The symbols move the points like this.
from | fe tu zu lu ge su pe
Bis | Rez Mez Vav Zug Nup Pim Pob
Kor | . Rol Pil Vig Feg . Maf
Bak | Vap Pav Gid Bon Pim Nup Buk
Pir | Seb Vuf Pak Gul Dov Bek Rep
Gof | Nef Dom Lat Nup Zug Bon Tev
Duf | Vak Bep Tav Bik Maf Fof Feg
Ros | Tel Gat Buk Tal Rog Pof Gid
Rer | Zol Sis Zaf Pob Tev Dav Zug
Bon | Tok Ler Nus Bak Des Gof Dul
Gid | Tum Fof Bak Nus Tik Bep Ros
Bos | Nug Lub Dif Bog Tor Geb Lar
Nef | Gof Nir Rep Fas Gaz Tok Pak
Pil | Viz Pob Kor Sis Paf Guz Mez
Guz | . San . Zal Rud Pil Dag
Dav | Nud Zal Puz San Dul Rer Des
Faf | Pim Bog Pem Lub Vap Rez Gup
Ker | Fof Tum Dem Sel . Vak .
Pak | Tev Num Pir Gar Zol Vul Nef
Seb | Pir Mot Tev Pof Zaf Tal Lat
Rud | Viv Buk Gat Bet Guz Paf Pav
Lat | Rep Bik Gof Bep Ket Nus Seb
Mot | Vuf Seb Zes Feg Vig Kez Bik
Gul | Pof Zun Gar Pir Sep Tel Zot
Gup | San . . Nud Paz Fur Faf
Tel | Ros . Paz Bek . Gul Tum
Vap | Bak Dem Tum Tok Faf Fas Paz
Ped | Maf Vam Ret Por Vak . .
Ret | Mez Rez Ped Geb Vus Bog Viz
Lud | Sis Zol Kip Viz Num Lar Geb
Buk | Paz Rud Ros Dul San Buf Bak
Nup | Fas Tav Bep Gof Bis Bak Buf
Puz | Sek Zaz Dav Rog Tal Zaf Nes
Maf | Ped Vav Mez Gos Duf Sop Kor
Dag | Bog Pim Sop Nug Pav Mez Guz
Lar | Zal Nud . . Lif Lud Bos
Nus | Val Zeg Bon Gid Nes Lat Tal
Gaz | Zug Geb Laf Rez Nef Lub Zol
Geb | Suf Gaz Por Ret Nir Bos Lud
Pim | Faf Dag Tik Des Bak Bis San
Zol | Rer Lud Dov Fur Pak Nud Gaz
Kez | Duk Tal Bet Gat Zaz Mot Zeg
Fur | Pob Viz Sep Zol Gar Gup Rez
Ket | Laf Gos Zug Vav Lat Nes Zaf
Viv | Rud Paz . Lif . Pel Dem
Nud | Dav Lar Sek Gup Vul Zol Lub
Bok | Nes Dif Lub Pem Val Laf Sek
Tum | Gid Ker Vap Val Pem Zot Tel
Zes | Num Tev Mot Paf Sis Bet Dom
Feg | Zun Pof Paf Mot Kor Gat Duf
Num | Zes Pak Vuf Pel Lud Lif Nir
Zot | Bep Vak Fas Rep Vam Tum Gul
Buf | Gar Paf Pof Tev Pob Buk Nup
Suf | Geb Zug Gos Mez Dom Nug Sis
Por | Gos Laf Geb Ped Fup Dif Kip
Fof | Ker Gid Pav Zeg Sop Duf Gat
Tal | Bek Kez Dul Ros Puz Seb Nus
Vak | Duf Zot Vus Fup Ped Ker Zun
Rep | Lat Fup Nef Zot Laf Val Pir
Pel | Paf Gar Zun Num Viz Viv Vus
Vuf | Mot Pir Num Zun Kip Duk Fup
Vig | Kip Zaf Sis Kor Mot Zaz Gos
Dem | Pav Vap Ker Tor Bog Vus Viv
Bik | Fup Lat Dom Duf Gos Zeg Mot
Lif | Bet Vul Duk Viv Lar Num Tor
Pof | Gul Feg Buf Seb Rol Ros Bep
Sop | . Tik Dag Nad Fof Maf .
Zal | Lar Dav Zaz Guz Bet Sis Nug
Fas | Nup Vus Zot Nef Rez Vap Gar
Vus | Tav Fas Vak Nir Ret Dem Pel
Zug | Gaz Suf Ket Bis Gof Des Rer
Pob | Fur Pil Rol Rer Buf San Bis
Duk | Kez Bek Lif . . Vuf Sel
Vul | Dul Lif Bek Paz Nud Pak Tok
Tev | Pak Zes Seb Buf Rer Dul Gof
Dov | Zaf Kip Zol Sep Pir Sek Laf
Dul | Vul Bet Tal Buk Dav Tev Bon
Pav | Dem Bak Fof Ler Dag Tav Rud
Rog | . . San Puz Ros Rol Tik
Nug | Bos Des Nad Dag Ler Suf Zal
Vam | Vav Ped Rez Laf Zot Pem Sep
Rez | Bis Ret Vam Gaz Fas Faf Fur
Tav | Vus Nup Duf Dom Mez Pav Paf
Gar | Buf Pel Gul Pak Fur Paz Fas
Tik | Pem Sop Pim Nes Gid Vav Rog
Bet | Lif Dul Kez Rud Zal Zes Ler
Zaz | . Puz Zal . Kez Vig Nad
Nes | Bok Nad Des Tik Nus Ket Puz
Bep | Zot Duf Nup Lat Vav Gid Pof
Paz | Buk Viv Tel Vul Gup Gar Vap
Laf | Ket Por Gaz Vam Rep Bok Dov
Vav | Vam Maf Bis Ket Bep Tik Rol
Dom | Nir Gof Bik Tav Suf Ler Zes
Sis | Lud Rer Vig Pil Zes Zal Suf
Fup | Bik Rep Nir Vak Por Sel Vuf
Sek | Puz . Nud . Bek Dov Bok
Bek | Tal Duk Vul Tel Sek Pir Val
Gat | . Ros Rud Kez . Feg Fof
San | Gup Guz Rog Dav Buk Pob Pim
Rol | Sep Kor Pob Zaf Pof Rog Vav
Gos | Por Ket Suf Maf Bik Nad Vig
Zun | Feg Gul Pel Vuf . . Vak
Sep | Rol . Fur Dov Gul . Vam
Nir | Dom Nef Fup Vus Geb Tor Num
Lub | Des Bos Bok Faf Tok Gaz Nud
Tor | Ler Tok Sel Dem Bos Nir Lif
Sel | Zeg Val Tor Ker Dif Fup Duk
Dif | Nad Bok Bos . Sel Por .
Mez | Ret Bis Maf Suf Tav Dag Pil
Zaf | Dov Vig Rer Rol Seb Puz Ket
Val | Nus Sel Tok Tum Bok Rep Bek
Paf | Pel Buf Feg Zes Pil Rud Tav
Ler | Tor Bon Zeg Pav Nug Dom Bet
Kip | Vig Dov Lud . Vuf . Por
Tok | Bon Tor Val Vap Lub Nef Vul
Viz | Pil Fur . Lud Pel . Ret
Des | Lub Nug Nes Pim Bon Zug Dav
Nad | Dif Nes Nug Sop Zeg Gos Zaz
Pem | Tik . Faf Bok Tum Vam .
Zeg | Sel Nus Ler Fof Nad Bik Kez
Bog | Dag Faf . Bos Dem Ret .

The rows follow the links: the fewer symbols apart two points are, the more alike their rows tend to be.

Each row is also shifted at random along 9 hidden directions that mean nothing.

Row, then point:
[212, 183, 105, -60, -54, 36, 36, -61, -23, 94, 6, 30, -60, -180, -45, -42, -47, 5, 93, 5, -44, 12, 19, -14, 1, 28, 82, -43, 53, -22, -170, 46, 129, 12, 15, 20, -29, 171, 130, -37, 90]; point Bik
[28, 18, -51, -167, 59, 39, 16, 51, 92, -86, 65, -14, 66, 4, -33, 113, 5, 26, 1, 7, -59, 200, -56, -22, -34, 154, 68, 19, -12, 8, 21, 44, -1, -127, 70, 51, -81, -61, 1, 87, -102]; point Paf
[352, 54, 2, 275, -113, -143, 13, 64, -9, 89, 79, 94, -66, -37, 34, -74, -41, 19, 112, -122, -2, 12, 122, 154, 81, 117, -156, -29, -97, 18, -39, -59, 31, 148, 26, -104, 25, 168, 63, 111, -76]; point Dul
[-24, -126, 85, 47, -16, 91, -34, -115, 71, 32, -81, 148, -90, -91, -105, -78, -20, 61, 0, -80, -29, -140, 73, -113, 31, -18, 8, 1, -64, 100, -119, 137, 10, 41, 49, -155, 57, 146, 4, -148, 8]; point Por
[179, -39, 135, 97, 48, 39, -28, -31, -163, 70, -18, 37, -46, 10, 25, -119, 42, -36, -31, 58, 10, -177, -69, 10, 34, -130, 1, 12, 50, 84, -56, -46, -51, -16, -70, 5, -27, 83, 14, -111, 121]; point Rep
[132, -41, 157, 26, 3, 27, -88, -125, 44, 14, 14, 75, -42, -48, -110, -48, 90, -20, -104, 23, -61, -114, -35, -59, 55, 26, 62, 57, -37, 131, 7, 60, 24, -41, 81, -38, -34, -100, -68, -51, -72]; point Kip
[25, 246, 131, -4, -66, 61, -26, -47, -84, 210, -81, 62, 21, -197, 34, -100, -139, 93, 131, 41, -10, -28, -25, -13, -65, -92, 52, -100, 147, 21, -185, 21, 89, -54, 30, 78, -68, 283, 29, -246, 91]; point Nir
[-64, 26, -33, 11, 8, -114, 40, 27, -35, -11, 24, 24, -53, 116, 120, 20, 64, -70, 41, -4, -36, 165, -63, 5, -86, -49, 27, 48, -45, 56, -12, -19, -11, 31, -72, 2, -8, -14, 25, 8, 21]; point Pim
[-44, -74, -88, 9, 98, -25, 92, 103, -63, 77, 37, 16, -57, 105, 6, 12, -5, 58, -24, -178, 174, -80, 40, -96, 84, -4, -74, 8, -2, -170, 36, -50, -101, 21, 7, 57, 59, 75, -122, 122, -56]; point Rez
[73, 15, 19, 110, -61, -36, 54, 150, -14, 3, 58, 39, -117, -51, 12, 112, 46, 0, 86, 69, 93, 43, -56, 35, -39, -12, 57, -8, -53, 50, -54, -158, 2, -11, -44, -112, -77, -30, 87, -82, 28]; point Rol
[128, 83, 92, 33, -69, -58, -19, -3, 7, 27, 67, 197, -106, -16, 130, 23, 0, -8, 104, 129, 57, 132, 62, 105, -120, 10, -4, 114, -10, -30, -86, -172, -81, 40, 97, -22, 67, 52, 170, -23, 108]; point Gid
[-26, 14, -35, -4, -24, -85, 10, 25, 83, -52, 106, 61, 20, 20, 36, 37, -25, 33, 90, 25, -88, 183, -2, 12, -91, 76, -61, -48, -35, 100, 30, -60, -23, 46, 34, -55, 16, -29, 72, -20, -8]; point Buk
[-229, 22, -168, -19, -46, -8, -14, 30, -40, -14, -111, -6, -18, 93, -57, -139, -11, -50, 77, -53, -51, -31, -34, -81, -7, -73, -62, -23, 39, -56, -22, 74, -13, 104, -36, 85, 120, 137, -33, 51, 25]; point Lub
[-46, 50, -129, -32, 140, -10, -7, 112, -5, 13, -41, -69, 45, 142, 52, 91, 72, 35, -34, -47, -9, 3, -145, 93, -45, 54, 12, 105, 45, -122, 119, -91, 99, -30, -45, 147, -33, 82, 7, 15, 20]; point Ker
[110, 96, 30, 64, 62, -50, -16, -57, -71, -79, -22, -89, -19, 35, -17, 52, 139, -83, -66, -47, -27, -76, 31, 52, -40, 29, 5, 23, -27, -42, 83, 24, 109, 2, -60, 53, -67, -15, 47, 136, 18]; point Nes
[55, 112, 28, 97, 3, 18, 12, -11, -50, -16, -42, -55, -10, -54, 128, 66, 110, 20, -17, 28, -17, 44, 64, 182, -38, 79, 9, 61, -34, 5, -31, 13, 21, -55, 5, -32, -126, -108, 8, 9, -67]; point Ler
[142, 53, -13, -19, 25, -74, 22, -31, 90, 3, 54, 134, -61, 36, 59, 67, -40, -12, -28, -14, 44, 104, 122, 71, -70, 193, -5, 123, -61, -202, -8, -41, 11, 91, 140, -3, 111, 62, 138, 161, -17]; point Fof
[-190, -95, 78, 157, -104, 91, 3, -25, 31, 52, 3, 190, -170, -58, -75, -71, 51, 41, -76, 48, -75, -75, 10, -13, 67, -10, 53, 86, -40, 116, -100, 108, -39, 0, 118, -162, -34, -4, -26, -94, -76]; point Lud
[-80, -148, -13, -49, -93, 28, 41, -27, 21, -74, 7, -14, -48, 4, -100, -80, 26, -58, -168, 33, -77, 30, -34, -64, 55, 41, 44, 10, -50, 69, -57, 140, -6, 45, 9, -37, -18, -79, -81, 85, -66]; point Sis
[-61, 216, -141, 48, -29, 190, 110, 115, 8, -31, 30, 89, -249, 65, 36, 102, 160, -14, 173, 24, -47, 179, 13, 101, -69, 30, 94, 39, -17, -69, -128, -12, 38, -72, 134, -70, -190, -49, 0, 62, -46]; point Zug
[19, 50, -75, -12, 175, 123, -71, -6, 135, -107, 7, 0, 123, 80, 2, 108, 66, 30, 132, -53, 24, 162, 105, -73, -126, 28, 57, 53, -70, 110, 179, -44, 9, -69, 10, -67, -56, -101, -84, -51, -13]; point Pem
[198, 65, 58, -90, 67, 69, -58, -54, 17, 61, 11, -77, 204, -59, -60, -38, -30, 62, -3, 55, -122, 73, -85, -38, 56, 24, -10, -83, 31, 195, 41, 75, 48, -107, 39, 83, -36, 56, -78, -31, -26]; point Num
[9, 108, 104, -32, -27, -108, 88, -12, -33, 165, 71, 28, -39, -85, -95, 21, -56, -2, -51, -74, -1, 104, -74, -81, 39, 44, 40, -25, 23, -3, -88, 63, 68, 23, 67, 22, 66, 185, 58, 63, -66]; point Pil
[250, 131, -53, 15, 13, -35, 73, 55, 13, 4, -124, -163, 51, -51, 51, 104, 18, 7, 44, -27, 52, 0, 46, 118, -28, 33, 57, -49, 37, -79, 31, -55, 163, 7, -90, 18, -75, 10, 44, -16, 19]; point Nad
[-178, 33, -19, -3, 39, 88, 8, 0, -101, -1, -40, -31, -30, 108, -61, -53, 72, -71, -26, -56, 13, -154, -13, -83, 51, -100, -8, -22, 17, -40, -6, 38, -21, -34, 29, 39, -34, 9, -127, 67, 26]; point Gaz
[24, 44, 102, 89, -117, -78, -43, -104, 14, 76, 17, 58, 21, -160, 10, -89, -100, 32, 15, 9, -74, -10, 156, 65, 46, 80, -22, -63, 13, 24, -107, 55, 28, 103, 38, -76, 81, 101, 94, -8, 6]; point Bet
[37, -154, -147, 65, 1, -85, -56, 172, -2, -28, 25, 65, 52, 184, 145, 34, -10, 53, -103, 97, -34, 128, -172, 73, 8, 80, -13, 93, -24, 4, 66, -56, -141, -37, 0, 180, 69, -39, -88, 2, -16]; point Viv
[84, 17, 54, -5, 46, -134, 3, -51, 20, -5, 31, -65, 125, -25, 21, 19, 17, -28, -38, -40, -84, 166, 30, -39, -56, 10, -16, -54, -44, 158, 125, -33, 33, 22, -41, -11, -37, -23, 33, 35, -41]; point San
[158, 40, -24, -99, 124, -106, 32, -31, -2, 30, -57, -201, 278, -67, 111, 90, -133, 44, -5, -41, 64, 92, 103, 11, -23, -10, -72, -114, 84, -95, 97, -5, -25, -26, -114, 91, 41, -68, -10, 59, 21]; point Pav
[-84, -68, -49, -18, 124, -34, -37, -44, 88, -12, 15, -49, 92, 12, -52, -43, -75, 34, 12, -163, 20, -79, 47, -81, 15, 61, -42, -13, -40, 65, 184, -45, 54, 61, -67, -120, 16, 53, -46, 59, 72]; point Tel
[-1, -62, -42, 27, 63, 29, 19, 55, -69, 44, -51, 53, -107, 15, -67, -140, 22, -23, 24, -102, 3, -169, -73, -73, 35, -86, -30, -5, 21, -49, -9, 20, 11, 65, -57, -51, 48, 176, -3, -33, 56]; point Laf
[3, -32, 12, -157, -21, -93, 55, -9, -57, -30, -17, -62, -40, 23, -24, 33, -5, -57, -131, 73, 62, 14, -98, -55, 3, -41, 66, -8, 25, -163, -25, 1, -85, 7, -27, 173, 60, -46, 64, 55, 70]; point Maf
[-79, -145, -14, 12, -81, 26, -9, -39, 43, -158, 109, 82, -181, 106, -97, -98, 125, -119, -98, 46, -110, 26, -62, -88, 47, 27, 34, 97, -117, 106, -49, 45, -67, 41, 44, -166, 22, -75, 48, 37, -31]; point Zaf
[62, 191, 132, -185, 43, 87, 35, -126, -73, -16, -16, -161, 66, -89, -109, -5, 94, -126, 14, -55, -130, 3, -33, -103, -59, -79, 100, -115, 28, 52, 29, 91, 165, -17, -41, 53, -109, 111, 41, 27, 16]; point Ket
[76, -42, -28, 127, -128, -52, 8, 83, 25, -23, 0, 49, -41, 59, 54, -48, -25, -49, -66, 87, -129, 71, -86, 84, 39, 43, 41, 44, -44, 95, -54, 79, -56, 111, 60, 8, 35, -61, 12, -20, -28]; point Zal

From each start, follow one symbol. Which point do you reach?
Answer with the point's name.
start [145, 68, 146, 46, -25, -115, -10, -25, -5, -10, 109, 56, -22, 27, 53, 67, 76, -103, -66, -10, 41, 106, -8, 48, -85, 53, 29, 64, -70, 5, 61, -92, 27, 39, 97, 24, 12, -56, 52, 125, -31]
pe Tik
start [94, 18, 7, -47, 85, 78, -21, 17, 166, 93, 65, 103, 148, -91, -1, 4, -178, 183, 89, 31, 0, 109, 81, -100, -40, 130, -44, -67, 8, 109, 0, 36, -49, -4, 109, -41, 35, 64, -57, -76, -11]
zu Zun
start [25, 61, 33, 34, -37, -69, -6, -28, 89, -1, 144, 168, -55, -1, 31, 20, 16, -3, 135, 16, -83, 170, -22, 18, -137, 107, 32, 48, -70, 39, -17, -61, 16, 88, 127, -63, 35, 96, 155, -40, 70]
lu Tal
start [-49, -80, 132, 116, -64, -105, -5, -45, 26, 27, -11, 4, -14, -80, 16, 23, -18, 6, -84, 28, 25, 39, 40, 0, -18, 23, 1, 21, -43, 132, -44, 74, -48, 56, -35, -52, 54, -101, -18, -82, -26]
pe Dag
start [-5, 12, 34, -15, 47, 90, 34, 7, -82, -93, -63, -207, 57, -25, 84, 64, 93, -13, 3, 76, 35, -35, 56, 104, 46, -88, -5, -68, 33, 42, -25, -75, -36, -216, -188, -73, -157, -254, -57, -4, 10]
lu Nup
start [17, -46, -19, 47, 33, 81, -31, 26, 78, -127, 112, 26, -90, -8, -85, 28, 181, -58, 15, -30, -156, 46, -55, -10, -2, 141, 23, 45, -107, 225, 15, 77, 78, -45, -29, -263, -104, 4, 85, 1, -104]
zu Tev
start [-77, 61, -77, 11, -27, 4, -58, -25, -77, 34, -33, 63, -28, 80, 35, -172, -39, -17, 66, 50, -77, -20, -81, 16, 1, -95, -81, -2, 73, -43, -62, 7, -7, 5, 10, 130, 26, 182, -4, -28, 94]
su Nef
start [-205, -5, 0, 103, 113, 28, -86, 69, 10, -64, 86, 45, 13, 30, 20, 87, 123, 8, -36, -32, -62, 55, -79, 16, -25, 68, -41, 110, -34, 131, 137, -37, 6, -41, 29, -72, -65, -12, -76, 4, -37]
fe Buk
start [213, -78, 13, -6, -71, -89, -19, -6, 22, -29, 26, 8, 48, -9, 7, -111, -110, -17, 57, 12, -145, 49, -74, 0, -31, 31, -54, -77, -52, 136, 10, 8, -24, 144, -75, -88, 127, 143, 143, -36, 68]
pe Nus
start [69, 77, -53, -11, -29, 54, 23, 111, -76, 6, 0, 5, -86, -25, 30, 13, 36, 5, 11, -14, -76, 58, -67, 76, 22, 94, 2, 23, 13, -25, -175, 99, 112, -42, -24, -4, -76, 155, 53, 3, -87]
fe Nir
start [-107, 31, -75, -93, 40, -64, 70, 24, 92, 70, -102, -79, 121, -72, -3, 38, -122, 80, 82, -98, 55, 58, 127, -53, -55, -14, -6, -116, 8, -21, -18, 107, 55, 37, -111, -31, 32, 40, 9, -60, -2]
su Mez
start [74, 206, 209, -25, 53, 95, -108, -93, 8, 78, 34, -88, 168, -108, -20, -18, 48, 28, 51, 71, -8, -46, 38, -39, -14, -135, 3, -112, 104, 201, 68, -25, 57, -188, 21, 23, -147, -69, -100, -111, 24]
ge Zol
start [46, -4, -144, -12, 70, 41, 105, 186, -14, -17, 38, -15, -76, 61, 91, 120, 53, 10, 78, -40, 66, 173, -37, 32, -57, 9, 18, 13, -27, 32, 9, -96, 4, -112, -87, -70, -141, -67, -4, -41, -76]
tu Mez
start [16, -137, -127, 40, 85, -27, 68, 165, -83, 85, 13, -24, 2, 51, 65, 37, -129, 85, -11, -157, 43, 0, -120, -16, 54, 30, -119, -6, 32, -38, -35, -3, -6, -3, -119, 65, 61, 188, -28, -34, 1]
lu Nir
start [94, -38, 37, 73, -31, 29, -4, -158, 79, -1, -56, -57, 81, -31, 28, 8, 22, 11, -100, -1, 19, 14, 177, 4, -2, 8, -5, 23, -88, 109, 25, 132, 18, 9, -57, -95, -14, -198, -57, -39, -59]
zu Nad
start [-168, -11, -64, -213, 161, 35, -55, 34, -87, -102, 46, -18, 118, 172, 10, 61, 97, -55, -67, 68, 9, 75, -75, -40, -25, -13, -24, 31, 53, -80, 51, -41, -71, -173, 30, 182, -52, -94, -162, 95, 15]
ge Rez
start [-54, -94, -46, -10, -121, -38, -4, -10, -14, -36, 46, -58, -50, -19, -24, -90, -71, -33, 2, 28, -25, -28, 31, 27, 109, -3, -66, -97, -11, 29, -83, 23, -92, 23, 17, -63, 23, -23, 41, 60, -27]
su Dul
start [70, 128, -22, -113, 106, 164, -47, -8, 112, 12, 79, 73, 51, -36, -54, 91, -20, 66, 94, 53, -24, 126, 37, -38, -117, 102, 52, 65, 24, 36, 5, 21, 79, -96, 100, 36, -89, 19, -53, -108, 13]
tu Zot
